Rows, each with the tier of its hidden value:
[-319 -292  154  117 -148   32  -91 -159 -114   39   -2   54  -16 -284
  -47  189  -33  -46   67    3  194  -49 -142  -18 -385 -181   46  -65
 -285 -202  110   57   37   -3    4  -76    5  389 -285   11 -105  -26
  -76   82] => ZQ
[  33 -103  -85  247   45   65  -56  169  323   83  163  -14  -46 -223
 -110   21    4 -138   12  153  276  -30   32  280 -239  165  -14   41
 -329 -242  132  -20  117  110   21  -19  158  135  -62  -78 -183   21
 -216  -71] => Pg
[ -37  -81 -115   78    8   47 -127   10   59  163   37 -179   16 -186
   77 -107   71  -38   18  -17  335  -89   46   30 -149   17  -43    8
 -250 -252   86 -224   85   41  166   25   -1   49 -113  -52 -396  -56
  -87 -158] => Cr
[ 111 -124   38  154   -4    9  -42  126  329   19 -225  -63  -15   20
 -217  311   59  -94  291   75  -86 -199  166  116 -392   67  -53 -142
  -45 -224  346  256  -29   93  -67 -119   50  310  100 -258   90  394
   72  136] => SL
[   8  201  150 -255 -424   52  -96   95 -385   -7  -50  151   -5  307
   96  235  -53   86   54 -185 -464  -92 -110 -213   72 -243  123  -47
  250  -40  -80    4 -284  113    4   47   60    2  144   93  179  -27
  392  -91] => QG
[ 178  -64   57   75   36 -155  233  198   51   92 -115 -169  157  236
  278 -137   95 -103  213    8   88  -95   46    4   27   10  199  164
  283  -94   32 -285  -12  150   72 -129  133  -25   70 -179 -396   84
  -34 -200] => Pg
[ 168  135 -292   32  156  -77   -6  322   21  188  152 -337  119  119
  201 -294   30   74 -143  -45  118   33   60    8  337  128 -133  -45
   33  -52  -86 -265   44  -12  226  259  204 -221  151 -176 -328 -246
 -159 -370] => SL
[-343 -474  152  273  -66  -68  134 -190  -22   38  104  109  243 -356
  141  -11  -86  -81   34   99  308  157 -203   15 -413  -59  231    0
 -250 -254  221 -265   98  -32   -7  -92   56  536 -329 -144 -315 -153
 -325  -73] => Pg
[-280 -394  153  -23 -297  -64  144   30  -94 -188  141  203  138 -166
  -39  136 -184   10 -100  159 -168  142 -297  -97 -176 -133  153   26
   23   68 -149  -80  -60  -53 -253  -43   81  271 -149  -21  149 -175
 -179   -6] => QG
[  64   51  -44  -72 -127 -113   96  241  -99  -20  -68 -153  114  261
  107   56   22   71   47  -54 -197 -173  -24 -118  111   -2    1   40
  293   -8  -24 -116 -214  100   -5  -54  118  -23  222 -178  -87  -16
   68 -189] => SL
[  -8   94  109 -185 -250   68  -60  107 -151   -4  -30   30 -130  228
  -53  309    0  -12  183  -61 -344 -191  -73 -126   -4 -143   49   84
  235  -61  -20  172 -256  178  -46 -129   29   48  -12   15   -1  163
  296   -7] => Cr
[ 332  480 -489 -146  182  158 -401  412  200  348  120 -507 -325  146
 -122    9  -37   55  -46 -195 -122 -206  235   98  375  230 -408 -128
  -23 -122  -29  264  -45   56  309  338   50 -369  178 -129 -229   55
  107 -159] => SL
[-115 -141  200  105 -253   15  -10   66  -98   55  128  193  -91 -256
  106  -25 -132 -132 -133   23  291   50 -174  204 -188 -142  201   75
 -316  -30 -257 -162  188   23  -21   65  146   27 -144  270   -7 -258
 -201   26] => Cr
[-285 -129   58 -127  -51   -4  -90  -79 -465   93  341  -45   38 -115
  217 -202   60   41 -117   -2  161  256 -171 -258  252 -370   -3   -3
 -148   50 -339 -206   79  -94  152  207  145  -11 -434  189 -259 -390
   -3 -230] => QG
[  91   33  -11 -135 -147  -92   42  231 -100   20   66  -62  -10  153
  106   45 -162   -8    8  -83 -304   19  -26  -58  161  -48  102   -9
  253  117 -216    7 -107  -17  -32  123  136  -16   87  -69   45  -68
   46  -41] => ZQ
[  40 -273  -83 -203  268  109 -278    6  238  185   47 -320 -261 -250
 -152  -74   45 -185  231  106   32  223  242  -44   27 -248 -161 -174
 -154   53 -203  357  345 -204   94  299  -87  -30 -601   37 -181  274
   78  168] => Pg
[-163 -209   40 -188 -200  -87  -13   87 -188  -64  402   38  -43 -141
    4   64 -222  -36  -56   92 -293  269 -129 -196  166 -181   50   30
   78  264 -392   -2  -70 -113 -179  113  121  124 -284   23  132 -211
  -65   32] => QG
[-115 -158 -184   23  115   13 -251  -84   20  189  -63 -384    3 -273
   24  -98  137   10   75  -66  364 -114  175  -97 -165  -78 -226 -155
 -309 -217  119 -102  117  -87  216   94  -87  126 -213 -129 -388   15
  -30  -79] => SL
[-150   68 -334 -106  342  -16  -67  -42 -124   79   48 -488   24  -37
  123 -101  309  101   28 -119  230 -243  304 -130  224   31 -291  -86
 -108  -45   27  -43 -126 -150  272  155   98  132 -118 -214 -569  -74
  137 -281] => Zd
[ 161  305 -623 -205  236  158 -294  167  138  140 -224 -576  -17  172
  -63  -64  179  208  -21 -285  -62 -439  288  -75  141  241 -339 -199
   64 -325  220  121 -203  -42  371  250  -71 -142  288 -326 -510  147
  298 -337] => ZQ
[-115 -207   84 -145 -174   24  -73  -18   -2  -85   29   49  -86  -76
 -166  311  -94  -62  182   39 -332   -7    5 -123 -191 -148   46  -67
   66   20  -29  262 -125  -42 -161  -30   -6  313 -191  -74  142  190
  168  173] => QG
[ 169 -166   39  -36  -90   87  -26  186  364  -80 -198   61   19   54
 -219  193   33  -95  201  157 -265  -29  117   92 -282  -11   38 -122
   51 -136  155  201   29   47 -138   14   14  113   48 -120  184  367
  145   62] => Pg
[   5  -88  104 -164 -242   37   17  194  -16 -104  129  175  -71   55
  -99  178 -154  -42  -16   91 -384  113 -121  -15   30 -127  111   -8
  125  123 -246  156  -57   -7 -183  103  130   25  -49   76  268   -7
   78   41] => Cr
[-165  -10  272  141 -224  118 -335 -109 -110  175   89  106 -175 -191
 -171  401  138  -93  253   64  136  -66   69  -33 -362 -257 -189 -132
 -465 -250  277  137   -6  175   20 -138   34  345 -257   96  162  140
  157  156] => LT
[ -53 -220  172  190 -140   -5  142   50   94  -26  -56  179  137  -27
   19  118  -16  -80   88  100   56  -16 -124  113 -334  -10  214   14
  -63 -218  179  -84   18   99  -67 -108  131  282    2  -83  -52   45
  -94  -47] => Cr
[  37   19 -120 -183  -35   89 -269   69   11  203  114 -242 -203  -94
  -31   31  -54  -54   96  -62  -53   -9   86  -99   71  -91 -126  -29
  -51  -50 -113   70   27   -6  109  131  -78  -72 -232    8 -203   61
   92    4] => Cr
[  -5  -62  178   86 -152   14  -22   32  -23   72 -232   20   18  115
   -8  244   45  -40  230  -56  -49 -182  -29   -3 -295 -115   82  -70
   29 -246  242   96  -63  140   32 -122   37  228   37  -90  -29  204
  132   33] => ZQ
[ 191 -176 -230   21  242  -78   78  258  285  180   36 -343   74 -103
  201 -414  -63  -98  -67   47  247  150   91  138  153  109   44    3
   14    0 -194 -241  303 -126  149  282   75 -211  -98 -131 -440 -104
 -312 -202] => Pg
[  -9 -157   43  -85 -230  -90  249  240   23 -186    4  110   85   90
   44   84 -188  -17  -79   48 -281  -42 -171   50  -16   37  243  115
  277  118 -220  -52 -134    3 -209  -14  145   58  144  -63   70  -80
  -85  -61] => Cr
[ 342  654 -281 -222   65  135 -358  571  117  397  323 -438 -770  104
 -128  187 -216 -118  -89 -198 -111 -291  175  327  590  193 -378  134
  -26  243 -497  464  -22  130  170  275  143 -583   65  207  -69  -53
   -1  103] => Zd
[-186 -825   93   44  244  -67  492   75  382 -273 -171   15  516  117
 -147  -45   93   37  146  501 -300  376 -291 -192 -157  -94  125 -105
  408  -66  227   93  132 -129 -254  -28   55  332 -320 -439 -127  247
 -253 -217] => Pg
[-129 -160 -249 -198   59   63 -374  -96   43  160  -52 -485   12 -221
 -125   36  181  105  147   12   45  -76  247 -355  -64 -130 -464 -237
 -183 -144  193  -47  -17 -107  126   87 -257  103 -265 -227 -243  147
  122  -81] => LT
[ -46 -339  408  227 -220  -59  216   91   54  -44 -124  326  190   68
   -9  205  -77  -94  142  182 -116  166 -238   76 -361 -177  268  -92
   30 -132  165   31  103   88 -172  -82  179  321  -31  -52  264   84
 -123   65] => ZQ
[-317 -531  387  211 -268 -149  303  -76 -181 -266  -24  361  415  -97
   90   38  113   -5    7  269  122  165 -255  -96 -386 -286  256  -26
 -113  -69   50 -311   34    6 -227 -168  227  428 -101  -15  165 -160
 -142 -112] => ZQ
[-124  -39 -114    2    6    6 -159   18 -110  199  117 -280  -30  -75
   49   11   18   31   58  -62  131  -76  -46 -150   19  -54 -150    3
  -74 -177   68  -73  -50   60  165  -12  -10   78 -186 -124 -374  -68
  -51 -143] => ZQ
[ -76 -255  105  118  -33   79  -49   84  181  -37   12  153  -65 -195
 -210  162  -69  -96   -5  139    7  106  -54  197 -287  -93   37 -187
 -275  -77  -14  298  190  -85  -86  158  161  232 -146   39  224   58
  -87  136] => ZQ
[-165 -201  162  -18 -158   50  -31 -120   15   -1 -136   71  -32  -20
 -108  420  -82  -81  325  -44 -292 -115  -40  -76 -385 -105  148  -58
  108 -217  304  291 -187   68  -75 -171  -67  517 -198 -181  -51  324
  187  161] => Pg
[-160  -80  107 -115 -251   49  -35   21 -149  -34   58   81  -79   -3
  -41  244  -85  -17   62  -20 -199  -81 -152  -85 -100 -138   86   59
   65  -45  -64   96 -161   74  -79  -75   25  167 -130   34  -15   10
  105   14] => Cr
[-228 -308   24  305  261   53  -77 -121  138   77  -56 -131   65 -316
  -95  -13  329  -63  101  166  599  -60  123  124 -368 -104 -185 -173
 -564 -299  271   39  255  -48  150   12  135  337 -297  -70 -282   57
 -129  -66] => LT
[ -33  -76  -27  -96   20  109 -161  103  144   80  -25 -145 -159 -155
 -157  129   53  -21    1   83   18  -31  128   61  -34  -79 -247 -177
 -235   27  -58  179  125 -103   -1  202   -3    3 -150   39   70   56
    3   50] => Zd
[ -60   27  -12 -356 -410    7  -73  165 -209  -99   98   28  -63   65
   17  161 -202   53  -71  -76 -470  -39 -117 -187  132 -129   61   64
  260  151 -299  -33 -259   15 -147   54  -29  -61   21   61  135 -101
  166  -48] => Pg
[   2  -82  209   91 -296 -142  248  295  -60 -174   54  194  141  222
    5  210  -36   -8   24  150 -233  -63 -189    9  -50  -31  138  122
  217   52  -52  -90 -200  192 -239 -203  275  113  231  -82  242  -54
  -58  -90] => SL
[ 141   86  -53 -102  -78  101 -218  198   51  131  -14  -94 -134   45
  -75   52  -16  -17   22  -36 -109  -10   66   24   31  -94 -101 -144
  -71  -73  -84  137   72   10   84  214   53 -132    7   52   69   59
  124  -17] => ZQ
[ 211  -64   35 -145 -172   24    8  217  154 -100 -112   97   36  105
  -50   50  -12  -58   64   65 -290   30  119   39  -79  -71  117 -107
  102   35 -126   28   23  -39 -119  155   95  -37  142    3  245  144
  183    5] => Cr
[-260  -38  -14 -149 -156  170 -305 -105 -224  100  115  -50 -186 -186
 -100  173  -17   34  -10  -87    8  -62 -104 -134  -84 -221 -120  -76
 -232 -146  -59  162  -45  -11  103   88  -55  117 -311  129 -127  -61
  140   -2] => QG
[-103 -156  298  209 -116 -130  225  137 -193  136   53  110  134  -88
  359 -199  -52  -63 -186   51  395  177 -210  178   24 -171  184   11
 -203   54 -219 -393  282  -26   57  157  255  -31  -70  186  -73 -435
 -384 -152] => Zd
[ 120 -186   53  272  126   73  -17   92  388  134 -193  -23  -33  -91
 -126  103   43 -163  201   82  216  -74   84  284 -416   67   63 -132
 -229 -320  287  195  229   50   70   15   94  221  -38 -131 -117  281
  -94   87] => QG
[  -1    7 -153 -281  -86   59 -162  140  -41    3  155 -165 -151  -29
  -65   32  -38    1  -13  -11 -199  -25   51 -123  170  -90 -101   14
   58   96 -281   81  -77  -48  -10  141    7 -111 -132   32  -71  -13
  141  -52] => Cr
[ 125  -35  -57   83  -68 -106   95  258   75   51   31  -82  118   69
  120  -69  -85  -15  -35    3  -13   -5  -16   69   13   88   78   -4
   77  -44  -36 -185   -1   34    9   70  169    3  180 -152  -75 -101
 -144 -146] => ZQ

Part 2:
[ 275   27  295   49   28  -43 -341  157 -117  -44   43 -150  135 -101
  -85  -65 -105  -52  646  198   81   56 -237 -229  227 -533 -201   49
  397 -207  -11  291  113  -60  358  141 -105 -256 -140 -215  140 -385
 -363  109] => X
[ 382  -69  256  -59  110 -163 -266  148  -99 -212  229 -319   69 -276
  -96   35  -35 -158  824   65   51   23  -16 -207  155 -389 -432  -88
  442  -34 -129  383   11  194  277  -51 -105 -310 -331 -216  261 -255
 -340 -186] => K
[ 233   96  373   25   48  105   77  -13   39   31 -328 -234  297  225
 -173  -64  286   77  -44  180  192  117   60   44  102 -232  174  223
 -356 -167  121  322 -177 -285  319 -108    1 -153   79  -68   60  105
  -91   53] => J
[ 458   -9  -70 -139  -31 -227 -191  101 -117   50  164  -35  -78 -531
  -49  150  -18 -186  190 -165   78  -28   55 -130 -227   11 -191 -138
 -173  164   28   54   37    8 -118 -122   72   84 -114  -61  -45  -66
 -225 -127] => K
[-447   14  246   83  -92  190  -84   58 -354   75 -229  596 -250   20
  352 -106 -311  291  340 -147  -19   25    8 -293 -114 -309   98  207
  339  361 -335 -646  782 -381 -236  -44  346  306 -171 -244   80  114
 -466  486] => R
[-501   34  199   33  -22  195   86   59 -267   10 -248  523 -209   67
  344  -66 -255  282  155  -37 -100  133  100  -78 -193 -238  110  156
  254  340 -335 -509  735 -293 -295 -156  411  254  -81 -172   52  119
 -349  361] => J
[ 295  105  435  -48   88   14  110   53   84  -41 -347 -267  292  208
 -119   19  276   74   56  204  211  132  137   99   62 -143  121  143
 -373 -143   76  318 -159 -261  268 -139  -13  -78   59 -121  139  117
 -156  117] => K
[ -29  186  182  112  105  578  378  105 -225  629 -194   91  257   69
  296   81 -215  581   11  544   58  174 -102  320  -33  -25   87   43
 -334  137  -72  106  155 -299  -75 -387  177  268  111  303  -59 -218
 -176  225] => Y
[ -74 -170   54 -147 -287 -354   16 -191  263  -80 -146 -326 -184  308
  282   57  145  111 -351  -53   34  156 -306   19   99  131  336  262
  248 -109  209  189  430 -281  242  407  -72  158  146 -233 -463  127
 -241  204] => Q
[  14  -11  203 -114 -171  -98  124 -151  217 -181 -209 -225   72  183
  -14 -141  269  -22 -363  247   88  246 -201   38  158 -161  256  244
  -48 -159  270  332  259 -271  315  225   87   -8  169 -124 -402   72
 -204   41] => J
[-454   -2  -92  185  134 -237 -137   45   79   15  -94  263  160  458
    7   85   82  194 -264   41 -400   77  103  452 -281 -263  173  151
  349 -287 -192  361  146  423 -261 -277  271 -504  168  -69  310  -86
  536 -202] => Y
[ 382 -116  -97  -56   45  -78 -187   14 -231  135  311 -195  -52 -463
  -97  117   51 -126  403 -271   17  -90   82 -200 -104  -96 -315  -71
   82  228  -91  197  -60  143   21 -258    8 -135 -287   48   26  -10
 -137 -436] => W
[-106 -302 -156  172 -376 -117 -297 -199   62 -177  271  266 -295 -255
  258  146 -346  348  -51 -428  -49 -343  130   79 -352  174 -195   91
  311   90 -112  -91  -97  664 -561 -274  416 -348 -339 -359  530  191
  428 -130] => Q
[-560    4   96  -13   53  149  136   15 -102   67 -160  461  -23  159
  229  -75 -101  243  -25   90 -214  139   91   84 -231 -156  165  132
  244  120 -305 -263  615 -172 -218 -307  427   53   -9  -70   22   78
  -96  150] => P
[ 388  -89  -84  -30   60  -23 -152   27 -212  106  294 -247  -39 -483
 -136  139    0 -127  391 -197   40  -75   96 -177  -92 -115 -355  -83
   66  242  -86  231  -83  151   26 -251   38 -147 -278   55   86  -34
 -122 -453] => J
[ -40  -95  135 -198 -236 -328   89 -145  345 -242 -153 -299  -70  221
  162  -26  175  -13 -369  191   47  244 -283   61  124   36  279  195
  155 -177  255  288  426 -249  280  378   15  107  176 -240 -454   43
 -266  168] => A
[-544   10   36  -63  207 -124  174   74  168  -89  -88  266  167  306
  105   22   32  118 -155  286 -365  206  162  385 -291  -72  142   18
  270 -150 -292  155  426  148 -193 -397  371 -220   89  -77  172  -45
  202  -63] => K
[ 348  102  387  -16   83  -49  -47   84    7   71 -340 -177  286  199
 -126   14  260   48  110   45  193   61  111   18    5 -162  178  155
 -397 -208   65  216 -228 -304  260 -134  -92 -111   61 -151  160   76
 -139  202] => X
[-127 -305  -32 -116 -316 -344  -46 -225  287  149  -78 -400 -282  332
  406  254  -25  285 -225 -314   81  -79 -263  -87    1  473  338  269
  350  -26   60  -48  397 -353  195  316 -137  253   -7 -281 -231  275
 -162  298] => Y
[  93  154  277  148  -55  401 -194  117 -139  359 -177  106  261  -22
  -79  -85 -205  247  278  452  182   45 -366 -148  198 -489   31  173
  130 -231   93  104  252 -434  305   95  129  -27   80    4   -6 -377
 -290  317] => P
[ 510   77   99 -167  -85 -367 -281  168  -34   51  -87  134   31 -304
   19   82   54 -144   85 -117  128   12  -17  -70 -245    1   83  -74
 -385 -118  137  -35    1 -197  -79   -5  -20  141   69 -220  -78 -116
 -284  308] => A
[-556   15  133  -70  114   39  186   62   -4  -60 -160  396    4  184
  226  -35  -87  181   -4  175 -242  189  146  160 -249 -110  133   65
  259   87 -329 -186  624 -104 -220 -319  414   39   -3 -120   85   53
  -96  146] => A
[ -25  207  116   -2  211  273  562  188 -102  359  -89  -16  192   -1
  440   79 -327  371  -86  649 -110  345  -26  491 -176  177   74 -158
 -486  169 -127  166   99  -91 -201 -414   68  290  110  183  -44 -364
 -213  277] => K
[ 355 -129   10  -45  127  -90 -208   42 -175   27  329 -352   32 -348
 -159   79   56 -171  598 -156   -8  -54   51 -220   30 -228 -378  -63
  293  100 -139  353  -88  186  216 -218  -80 -309 -336  -14  141 -104
 -158 -463] => P
[-190  155 -240  304  274 -116  126  145 -345  133  189  113  -34 -141
  138 -204 -439 -211 -132   64 -408  201  -13   22 -282 -176   85  -61
 -352  286 -245   -1  -86  239 -240 -221 -118 -158 -101  -20  173 -426
   41  -24] => R
[ 331  -24  288  -10   80 -127 -335  162  -64 -114  134 -255  150 -150
 -115  -22  -65 -119  746  160   65   25 -159 -228  206 -454 -289  -15
  435 -208  -62  357   39   40  381   57 -140 -321 -224 -240  222 -354
 -334   -2] => A
[-241  117 -304  376  282   -3  124   93 -373  129  280   79  -59 -243
   54 -261 -546 -272 -127   -5 -410  123   17 -110 -298 -166   34  -41
 -365  350 -291  -85 -189  260 -213 -284  -94 -259 -220  -27  297 -398
  118 -119] => Y
[-148 -184 -150  295 -274 -136 -333 -117   10 -116  150  305 -182  -59
  162  180 -254  379 -130 -313 -117 -264  129  243 -319  -51 -154  133
  325   20  -95  121 -100  753 -589 -232  412 -439 -174 -260  566   96
  560 -207] => R
[ -89 -505  -71  -80 -354 -253 -143 -286  202  -97  332 -133 -388 -156
  465  205 -300  311  191 -625   40 -399   98 -197 -259  647  -85   89
  385  161 -229 -312   10  245 -205 -237   91  -69 -543 -480  395  409
   75   83] => W
[  10  227  260  100   59  633  332  149 -129  531 -256   68  261  -15
  207  120 -332  553   52  678  175  157 -134  254    3  -55   28   25
 -288   90  -25   60  231 -405  -27 -267  265  312  130  220   37 -264
 -244  339] => K
[-624  -33   22  -53  163  -11  108  -10   86   67  -57  390  191  300
   62 -110  102  117 -127  188 -349  125   80  181 -231 -129  225  120
  309 -152 -296   14  504  -26  -77 -411  379 -207   31  -30   45   30
  156  -67] => R
[ -38  189  108   45  175  342  440  146 -200  434 -106   70  201   28
  369   20 -238  392  -49  530 -105  298  -56  406 -134   17   97  -64
 -397  134 -111  150  106 -129 -155 -403   91  206  112  222  -99 -323
 -185  211] => P
[ 439  -27  -96 -120  -96 -257 -319   51 -141  173  152  108  -17 -451
  -70   59  100 -167  119 -240   62  -82  -49 -187 -203  -51  -55  -48
 -173   26   96   38   39  -53  -62  -90   43   39  -65  -45 -172  -59
 -177  -86] => R
[ 451   82  294  -29    2 -223 -296  130  -89  181 -286   40  201   87
  -57   29  224   19  181 -192  176  -43   46  -88 -104 -139  222  129
 -398 -248   80   33 -207 -319  142  -79 -151  -43   59 -217  107   25
 -181  352] => W
[ 356   86  398   -1   40  -72 -138   67  -47  126 -344  -70  286  222
 -109  -26  316   79  145  -42  198   16   76  -35   20 -211  217  201
 -374 -235   79  171 -211 -319  255 -119 -107 -109   53 -161  115  102
 -151  238] => Y
[ 470   38   29 -106 -106 -333 -382  104 -106  183  -27  192   55 -288
  -52   24  131 -143   86 -232  108  -75  -69 -181 -204  -74  113    7
 -316 -126  139  -36   -6 -201  -22  -13  -34   71   30 -156 -126  -72
 -211  194] => R
[ -88 -172   42 -179 -259 -350   52 -185  332  -89 -127 -370 -150  286
  247   75  124   75 -366   10   34  155 -301   21   84  194  330  229
  239 -139  198  197  432 -307  276  380  -58  155  143 -234 -433  114
 -225  194] => J
[-472   31  215   75  -71  232  -10   64 -353   86 -273  562 -280   22
  365  -84 -351  289  249 -153  -34   66   44 -255 -172 -256  135  198
  257  394 -343 -693  767 -444 -262  -66  360  339 -128 -223   65  125
 -460  509] => P
[-410   36  -48  162  186 -262  -34  115  150  -82 -132  137  138  439
   37  212  -17  205 -234  140 -369  120  194  560 -320 -162   91   63
  306 -220 -233  399  126  471 -327 -287  282 -441  173 -107  457 -103
  518 -165] => K
[ 476   93  204  -53  -57 -298 -376  142 -115  147 -224  146  133  -54
  -64    1  194  -74  128 -207  147  -24  -27 -127 -140 -191  205   92
 -370 -233  137   -2 -108 -289   73   12 -108   -2   96 -218  -22  -52
 -221  338] => W
[-257  -28 -160  401  -77 -100 -265   11  -33   18  -87  202  -91  239
   67  298 -226  404 -267 -193 -202 -117  163  434 -335 -199  -29  174
  296  -30 -135  255  -69  624 -546 -179  357 -457   73 -131  606    0
  652 -199] => J
[ 118   42  300  -59  -82   -4  109 -102  156 -151 -246 -209  208  196
 -104 -156  320   11 -237  281  123  216  -94   80  161 -256  200  234
 -176 -206  236  409   46 -204  322   69   79 -136  138  -96 -221   62
 -133   -2] => J
[  10   -9  211 -178 -149 -189  189 -119  328 -267 -184 -291   72  174
   31  -95  228  -52 -372  362   75  285 -204  105  145  -58  231  171
  -30 -175  265  382  311 -231  305  249   80   41  178 -166 -386   25
 -233   74] => K
[   6  218  219   48  122  548  482  158 -128  480 -196   21  237  -18
  327  135 -316  542   10  692   79  241  -57  399  -67   61   12  -58
 -381  168  -74  127  179 -261 -128 -379  222  333  117  249    1 -271
 -234  277] => K
[ -99  175  -99   85  250 -231  243  202 -250  132   83  154   35  -19
  364 -140 -263  -66 -116  249 -397  358  -58  276 -264  -76  160 -135
 -371  153 -173  117   72  175 -261 -229 -138   38   55   -1  -96 -465
 -143  165] => R
[   4  221  128  -22  212  142  491  233 -116  288 -113   19  157   23
  464   93 -298  329  -42  603 -139  378  -26  508 -188  117   76 -174
 -430  144 -125  181  142  -49 -236 -346   33  291  143  129  -60 -397
 -251  318] => K
[-105 -412  -10 -174 -301 -392  -51 -219  351   42   48 -441 -332  231
  493  334 -152  313    1 -428   77 -190 -118 -100 -102  678  197  168
  429   -3  -92 -149  273 -201  110  132 -134  181 -208 -419   52  332
 -127  318] => J
[ 192   56  364  -19   12   58   84  -59   45   31 -298 -193  286  258
 -130  -84  398  102  -60  160  170  123   35   56  139 -235  185  245
 -270 -151  136  367  -70 -249  314 -100   23 -120   76  -35  -68  166
 -108  -16] => R
[-310   71 -330  510  294  216   72   29 -396  223  332   19  -33 -289
 -112 -252 -648 -238  -50  -79 -341  -48   61 -283 -267 -180  -48   33
 -294  406 -364 -161 -295  231 -134 -365  -29 -385 -360   -2  545 -305
  259 -249] => Y
[  66  -16  260 -157 -115 -109  185 -139  217 -264 -161 -241  122  153
   -3 -177  323  -44 -272  289   65  276 -120   94  155 -163  187  188
  -96 -161  234  410  163 -154  305  100   77  -77  108 -130 -357   70
 -207  -25] => J
[-505   -9  -56   45  185 -263   11   58  114  -42  -90  249  156  453
   95   55  119  150 -239  112 -447  181  133  485 -302 -178  198   88
  335 -260 -243  318  263  336 -233 -340  268 -408  167  -69  185  -78
  396 -155] => P
[-138 -183 -136  250 -279 -121 -279 -101   51 -202  150  269 -235 -151
  180  193 -357  334 -122 -290  -87 -248  162  215 -361   26 -186   82
  282   63 -112   26  -87  702 -603 -230  439 -384 -204 -319  607   93
  494 -138] => X
